Here is a tiny trained network, its code and every weight. The questions are about switching its units off for an input and a class, where a switched-off unit gives its printed mean instead of its output.

import numpy as np


def w(rows, s, z=0):
    codes = np.array(rows[::2]) - 128.0
    scale = np.full(codes.shape[1], s)
    scale[-1] = z or s
    return codes * scale


def norm(h):
    return h / np.sqrt((h * h).mean(-1, keepdims=True) + 1e-5)


def f(y):
    return y / 2 * (1 + np.tanh(0.7978845608 * (y + 0.044715 * y**3)))


def log_softmax(a):
    a = a - a.max(-1, keepdims=True)
    return a - np.log(np.exp(a).sum(-1, keepdims=True))


def net(x, mask):
    res = np.array(x, float).reshape(1, 5) / 4 @ E
    u = 0
    for l in range(2):
        y = f(norm(res) @ A[l][:, :-1].T + A[l][:, -1])
        res = res + np.where(mask[u : u + 4], y, B[l][:, -1]) @ B[l][:, :-1]
        u += 4
    return log_softmax(norm(res)[-1] @ U[:, :-1].T + U[:, -1])


A, B = {}, {}
E = w([
[134,240,62,85],'x0',
[86,85,136,204],'x1',
[147,59,140,40],'x2',
[102,94,33,159],'x3',
[2,153,124,88],'x4',
],0.0078)
A[0] = w([
[175,142,138,194,3],'0.n1',
[56,117,58,97,152],'0.n2',
[153,100,247,111,44],'0.n3',
[106,170,96,192,10],'0.n4',
],0.015,0.0044)
B[0] = w([
[94,187,114,234,165],'0.n1',
[35,178,127,102,242],'0.n2',
[212,167,254,140,255],'0.n3',
[162,193,242,152,162],'0.n4',
],0.0093,0.0048)
A[1] = w([
[187,172,119,136,49],'1.n1',
[169,178,87,67,55],'1.n2',
[148,99,83,254,192],'1.n3',
[59,6,139,172,1],'1.n4',
],0.012,0.0049)
B[1] = w([
[154,74,150,134,149],'1.n1',
[187,80,22,94,157],'1.n2',
[78,155,108,143,254],'1.n3',
[138,3,94,127,171],'1.n4',
],0.017,0.0048)
U = w([
[39,30,98,140,118],'0',
[228,112,249,84,169],'1',
[179,65,75,122,1],'2',
[249,140,4,39,108],'3',
[57,236,173,215,218],'4',
[49,205,30,14,109],'5',
],0.016,0.0074)

Each question gives the input, the list of numbers given to net, and the class t.
The units are the neurons (one row each of A and B). Each row of codes is followed by its name. A weight is (code - 128) times the scale printed after its matrix; where a second scale follows, it is the last column's (A, B and U).
mask holds one flag per neuron, layer by layer. A switched-off neuron (its flag False) gives its mean, the last column of its row in B, instead of its output. The means were averaged over made-up inputs and are rounded, as every weight is.
A unit's drop is (log p(t) with every unit on - log p(t) with that unit switched off) / (log p(t) with every unit on - log p(t) with every unit switched off).
k most important neurons: the k neurons with the biggest drops, biggest first
top k neurons in layer l: the k neurons of layer l with the biggest drops, biggest first
drop when u is switched off: that unit's drop, to one decimal
input [6,-3,8,0,2], class 3: top neuron in layer 0 : [0.n1]
input [0,6,7,7,6], class 5: 3 most important neurons : [0.n2; 1.n1; 0.n3]
input [-8,1,-1,-2,7], class 1: top 2 neurons in layer 1 : [1.n3; 1.n2]
input [3,-4,1,-3,-3], class 3: 2 most important neurons : [1.n2; 0.n3]
input [-4,7,-4,-1,2], class 0: 2 most important neurons : [1.n4; 0.n3]
input [-6,1,2,-3,6], class 1: 2 most important neurons : [0.n3; 1.n3]
input [2,-7,-6,-7,1], class 3: 2 most important neurons : [1.n2; 0.n3]
input [7,-3,3,-4,1], class 3: drop when 0.n3 is switched off : 0.0
input [1,-6,-3,-4,1], class 3: drop when 1.n2 is switched off : 0.3
input [7,-6,4,-7,-1], class 3: drop when 1.n2 is switched off : 0.4
